Each row is followed by its class.
[ 899  323  334  180 -165  -15  217  228  388  183 -481 -453  120 -218
   62 -149 -317 -169  394  151  465   47  -91 -246  298 -121  197  181
 -160  305 -477  178  309  382] => vitem
[-231  211   76  219  102 -376  193 -151  -70  157 -380 -179  245  -80
 -126 -593 -206 -484  187  169  264 -286 -119 -626  703 -241 -333  362
 -202  244 -194 -100 -229  231] => niros
[-285  234  257  211  190 -633  428 -422 -425   70 -135 -260  100   45
 -143 -297 -349 -587  126   -9  169 -305 -146 -842  821  -70 -297  230
 -370  211  -70 -245  -31   22] => sofip
[  55  147  259  176 -170  -94   65  184 -122  260 -495 -470   55  -72
  -75 -219 -406 -226  218   92  238 -100 -246 -324  500   18   35  443
 -291  272 -533   32  416  255] => sofip
[-125  266  215  187  158 -572  496 -379 -377  106 -141 -213  130    7
  -36 -238 -398 -587  164  -13  175 -280 -184 -771  646   25 -279  171
 -348  192   39 -214  -75   31] => vitem
[ 824  301  323  187 -136  -10  209  316  226  236 -569 -460  178 -198
   66  -92 -269 -174  300  104  466   17 -130 -265  385  -42  222  228
 -124  317 -487  101  276  405] => koba
[-244  172   46  299  110 -354  114 -201 -113   99 -401 -229  113  -87
  -44 -508 -207 -521  146   80  209 -332 -122 -693  789 -145 -299  337
 -210  162 -147 -168 -163  167] => niros
[ 393  -43  197  176 -393    1 -129  338  346  372 -602 -439  171 -253
   42 -385 -223 -100  298  203  388    6 -117 -198  372 -158  -26  374
  -67  363 -472  249  177  439] => ves
[-161  191   92  246  105 -385  239 -211 -171  148 -330 -220  189  -89
 -128 -496 -216 -501  170  100  309 -258 -152 -701  710 -182 -347  303
 -221  206 -178 -156 -161  161] => fadum
[-214  238   47  219  135 -360  193 -207 -135   37 -327 -163  198  -43
  -86 -504 -243 -590  175  110  246 -311 -186 -679  734 -222 -315  285
 -220  225 -200 -142 -141  146] => mumo
[ 218  230  288  225 -186 -152  164  180  -52  270 -486 -503  129 -149
  -79 -170 -351 -196  296   14  256 -114 -132 -384  477  -52  -11  363
 -356  282 -520   35  422  301] => dezu
[ 714  333  313  180 -106  -28  174  250  246  190 -548 -434  146 -132
   25 -132 -258 -202  328  110  427  -17  -62 -301  427 -103  188  255
 -150  326 -494  133  279  397] => niros
[ -90  152  169  173   94 -350  182 -133  -43  144 -351 -246  160 -140
 -128 -508 -168 -454  136   64  282 -212 -113 -668  614 -214 -399  115
 -218  161 -114  -30 -168  183] => mumo
[-444  145  -10  171  -27 -425  214 -341 -292   69 -156 -198  261 -207
   16 -432 -300 -384  194  148  158 -346 -311 -576  619 -206 -313  354
 -202  307 -277  -16  -68  155] => ravim
[-255  151   95  283   95 -329   35 -246  -63  119 -345 -286  117  -84
  -90 -572 -193 -479  188  181  292 -288 -145 -623  756 -218 -407  263
 -209  215 -116  -30 -183  165] => sofip
[-328  151  -59   47  -19 -357  255 -279 -147  220  -95  -58  317 -159
    5 -449 -313 -310   94  223  188 -179 -398 -514  310 -171 -349  284
  146  232 -245   48 -146  222] => vitem
[-141  153   51  178  104 -383  220 -155   15  155 -338 -210  210  -96
   -8 -461 -230 -480  112   79  193 -215 -109 -612  506 -138 -402  167
 -256   52  -77  -49 -162  196] => niros
[ 630   21  179   84 -342    4    6  404  398  385 -565 -416  234 -276
   82 -331 -161  -76  208  208  469   47 -142 -301  246 -156  -18  225
   -4  382 -441  276  169  407] => fadum
[ 208  196  269  179 -156 -110  147  195  -90  262 -455 -500  119 -152
  -15 -128 -356 -149  268   31  275  -60 -248 -336  439    4   72  336
 -297  222 -532   68  399  259] => ravim
[ 761  308  307  194 -148  -25  145  254  287  212 -509 -450  145 -209
   77 -150 -248 -200  353   96  455    8  -98 -236  406 -136  187  231
 -121  277 -489  141  262  428] => ves
[-344  115   50   19   -6 -347  342 -243 -223  284 -176  -82  167 -139
  -26 -319 -234 -347  -48  146  150 -160 -495 -581  423 -138 -315  182
  -21  187 -255    7  -76  175] => koba
[ 192  161  300  245 -157  -88  202  134  -90  279 -467 -500    5 -182
  -94 -137 -337 -231  177   44  258  -93 -253 -455  508  -23   65  332
 -329  282 -568   19  394  221] => koba
[-211  182    6   32  -67 -299  317 -138 -201  142 -138 -113  277 -299
   60 -359 -346 -360   23   74  166 -218 -403 -502  326  -86 -223  288
   -2  205 -261   38  -91  195] => ves
[ -45  223  281  201  137 -552  514 -258 -298  131 -236 -284  149  -15
  -33 -219 -327 -622  140 -129  229 -202 -165 -776  703  -24 -240  160
 -378  123   -7 -197  -40   61] => ves
[ 454  -19  254  129 -356    5  -72  284  406  359 -573 -495  106 -296
   26 -391 -239    1  171  230  408   -5  -84 -252  339 -140  -70  199
 -103  366 -425  340  178  409] => sofip
[-225  137    9  105  -75 -318  308 -209 -142  244 -237 -148  246 -130
  -40 -371 -322 -271   95   75  246 -144 -365 -510  449 -190 -285  292
  -38  106 -305   -3    2  214] => ravim
[ 542   11  223   85 -412   54   -4  365  436  362 -594 -478  177 -291
   89 -374 -225  -91  206  232  421    0 -137 -297  238 -104  -16  204
  -55  493 -412  372  152  356] => vitem
[   0  160  269  225  -84 -121  100   69 -143  308 -455 -450   17  -61
 -111 -154 -303 -231  179  118  232  -80 -252 -363  524  -61  -13  335
 -273  286 -559   13  408  251] => koba
[ 892  377  358  118 -111  -32  212  365  251  250 -568 -436  182  -98
   21  -64 -293 -122  317   64  498  101 -143 -194  339  -53  220  240
  -81  216 -484  113  360  449] => dezu
[-276  160   84  230   81 -369  130 -251  -82   92 -343 -242  158  -53
  -87 -521 -220 -515  162   76  230 -285 -137 -690  704 -182 -394  235
 -214  203 -170  -90 -172  145] => mumo
[-294  134    8  147  -43 -368  284 -287 -265  165 -157 -157  206 -205
  -30 -363 -354 -277  108  102  205 -232 -386 -525  548 -185 -240  303
 -113  152 -312   11  -11  190] => ravim
[-325  148   43  197  -44 -294  274 -204 -109  175 -323 -209  230 -167
   16 -441 -312 -366   68  159  209 -252 -337 -607  624 -189 -275  341
 -163  284 -313   35  -34  187] => sofip
[  28  217  330  223  -85 -110   51   99 -179  267 -454 -448   -9  -54
 -105 -163 -284 -271  223   36  263  -69 -228 -340  568  -41   63  370
 -222  276 -560   34  393  271] => ves
[ 650  293  336  228 -145  -80  183  149  129  151 -502 -508   45 -127
   -7 -122 -315 -224  368   81  437  -58 -157 -344  533  -67  157  312
 -277  334 -481   88  344  350] => dezu
[ 134  199  306  216  -80 -142  181  180 -113  298 -444 -444   38 -154
  -58 -142 -309 -167  164   57  211  -64 -213 -420  446  -33   60  316
 -305  231 -547   65  432  285] => niros
[ 209  209  302  224 -128  -98  154  162 -138  263 -485 -441    1  -78
  -81 -144 -342 -234  222   62  272  -64 -295 -389  512  -67   78  339
 -320  223 -568   48  453  273] => mumo
[  84  289  269  159  207 -571  612 -269 -300  114 -179 -225  134  -32
  -30 -143 -307 -602   68 -132  241 -203 -167 -884  651   -6 -257   48
 -407  111   39 -232  -34   -5] => fadum
[ 275  -52  161  115 -355  -16 -101  342  329  392 -621 -380  213 -187
   18 -414 -253  -55  283  237  346  -28 -132 -227  376 -171  -88  388
  -90  384 -499  202  181  447] => mumo
[ 600  -35  195  140 -330   18  -34  369  459  370 -555 -398  218 -354
   16 -324 -195  -15  262  255  398   54  -91 -245  258 -179  -32  206
  -39  349 -486  254  154  460] => koba
[ 126  214  304  233 -163 -129  165  144  -58  276 -480 -474   41 -107
  -71 -141 -367 -245  183    0  246  -60 -211 -361  499  -36   67  381
 -303  232 -555   30  405  253] => ves
[-167  248   33  275  132 -367  137 -197 -125   79 -307 -227  175  -52
    5 -429 -165 -535  205   69  269 -314 -193 -708  763 -172 -275  269
 -216  164 -157 -142 -144  119] => ravim
[ 145  211  214  206 -178  -54  110  146 -101  258 -480 -432   52  -47
  -73 -138 -419 -171  220   56  291  -51 -291 -269  479   -8  106  356
 -285  230 -593   87  470  269] => ravim
[-236  132    7   42 -123 -353  367 -229 -188  221 -219 -122  253 -237
  -24 -383 -333 -286   48   90  180 -249 -371 -570  459 -150 -335  286
  -67  205 -244   18 -104  246] => dezu
[-107  290  254  168  171 -563  532 -319 -286  194 -139 -169  153   45
 -174 -236 -301 -592  161  -63  187 -196 -146 -876  626  -88 -334   81
 -296  158  -16 -207  -65   26] => vitem
[ 641   27  170   78 -342   54  -41  385  480  348 -549 -369  213 -296
  -11 -393 -199  -38  244  204  457   36  -81 -259  210 -233  -70  172
   25  328 -447  304  137  467] => mumo
[ 312  -36  227  147 -268  -53  -62  247  256  359 -567 -408  161 -172
  -10 -322 -186 -106  368  243  378  -52 -118 -346  519 -146 -126  353
 -139  441 -393  174  132  421] => dezu
[-239  178   61  349  124 -336   83 -308  -56   88 -340 -239  127  -61
  -67 -542 -225 -532  264  166  277 -302  -77 -645  747 -214 -352  327
 -214  216 -179  -94 -160  170] => vitem
[ -95  248  298  144  164 -538  487 -278 -369  149 -184 -236   80   39
 -135 -217 -316 -617   94 -126  242 -169 -235 -767  683  -36 -236  184
 -278   79  -30 -213  -46   32] => ves
[ 145  186  226  267 -173 -143  114  118  -75  234 -478 -505  109 -144
  -73 -198 -353 -215  304   76  265 -149 -176 -388  554  -82  -13  391
 -363  316 -545   56  407  317] => dezu
[-282  180   13   96  -23 -337  333 -250 -166  201 -188 -140  230 -169
   -5 -371 -338 -307   42  135  187 -239 -360 -571  489 -178 -292  295
  -57  197 -279   -2  -43  219] => sofip
[ 724  351  360  184  -57  -92  247  293  229  246 -542 -501  176 -131
   65  -88 -280 -145  287   96  420   37 -105 -306  410  -96  171  243
 -182  217 -497   61  384  399] => sofip
[ 434  -44  142  139 -361   24 -138  321  467  334 -533 -384  191 -316
  -36 -406 -203  -13  236  290  418   16  -88 -266  287 -209 -116  292
  -62  417 -481  309   98  391] => fadum
[-403  118   23  124  -61 -371  332 -246 -206  227 -261 -172  236 -141
   31 -349 -303 -438   72   64  137 -225 -397 -553  524 -166 -344  292
 -192  167 -218    8  -65  192] => ves
[-195  284  335  143  155 -594  488 -359 -412  227 -169 -220   51  105
 -185 -201 -276 -481  105  -59  183 -182 -214 -829  691    0 -328  152
 -302  144  -72 -235  -13   86] => dezu
[ 192   99  282  213 -158  -54  148  176  -74  240 -523 -491   24 -155
  -61 -166 -369 -267  216   60  275  -52 -285 -360  499   20   92  367
 -321  267 -564   32  409  239] => koba
[ 449   85  137  137 -365   23  -55  365  445  318 -550 -389  264 -276
   32 -382 -193 -131  182  203  386  -13 -100 -320  272 -162  -39  245
   11  439 -481  294   74  403] => ves
[ 822  314  330  154 -148   39   70  251  438  184 -507 -491  102 -188
   29 -204 -296  -89  326  188  493   81  -89 -146  279 -135  135  205
  -88  224 -504  221  313  407] => sofip
[ 435  -16  185  142 -392   54    5  330  338  414 -611 -472  176 -302
   93 -396 -234  -58  249  254  410  -48 -171 -298  349 -133   -9  320
  -47  460 -467  295  159  404] => vitem
[-189  193   55  259   86 -306  136 -244  -69   84 -350 -229  161 -137
 -139 -545 -274 -512  193  133  281 -302 -136 -559  692 -187 -351  328
 -204  185 -177 -144 -207  158] => koba
[ 449  -65  202  173 -340  -12   57  349  200  390 -613 -437  167 -336
   55 -321 -241  -77  197  191  369  -40 -182 -317  435 -114   65  332
  -97  370 -533  153  247  427] => koba
[-243  105  100  254   67 -313  143 -272 -122  125 -326 -264  129 -148
 -157 -568 -211 -516  208  148  307 -319 -134 -650  749 -210 -377  301
 -222  296 -174  -95 -216  156] => koba
[ 659  290  327  215  -67  -75   96  203  316  133 -519 -485  118 -163
   21 -169 -253 -180  314  162  407   34  -54 -252  350 -106   97  174
 -243  280 -445  219  269  390] => niros
[-200   97  -39   90  -74 -321  330 -229 -236  152 -167 -150  268 -313
   -9 -411 -360 -332   82   90  212 -245 -359 -561  418 -132 -289  302
  -78  174 -284    5  -91  199] => fadum
[ -22  218  322  165  152 -602  563 -220 -319  183 -195 -253  182  -36
  -28 -156 -282 -609  134 -144  182 -176 -153 -830  658  -32 -276   61
 -406  116   38 -186  -34   58] => ves
[ 445    5  174  122 -254  -70   -2  425  329  456 -626 -388  275 -228
   61 -360 -153  -45  244  212  384   -2  -89 -269  388 -232  -14  322
  -33  316 -453  209  181  503] => niros
[-201  135  100  247   85 -359  113 -289  -64  140 -323 -269   98  -95
  -81 -517 -215 -458  174  106  301 -250 -104 -598  630 -139 -447  237
 -263  151  -82  -71 -191  151] => fadum
[-163  249  296  151  150 -576  476 -249 -345  182 -207 -243  138   34
 -119 -225 -267 -613   68 -105  195 -200 -179 -820  688  -50 -300  140
 -324  153   -9 -191  -84   32] => ves
[ 598   39  174  120 -384   58  -63  384  409  352 -607 -409  175 -268
  -63 -383 -270  -34  332  190  468    1 -113 -166  336 -206  -22  378
  -48  309 -488  235  202  477] => dezu
[ 667  334  342  168 -117  -45  195  274  267  260 -526 -442  135 -113
   62 -162 -264 -174  333  156  436   53 -173 -272  319  -76  174  316
 -103  330 -505   92  331  371] => vitem
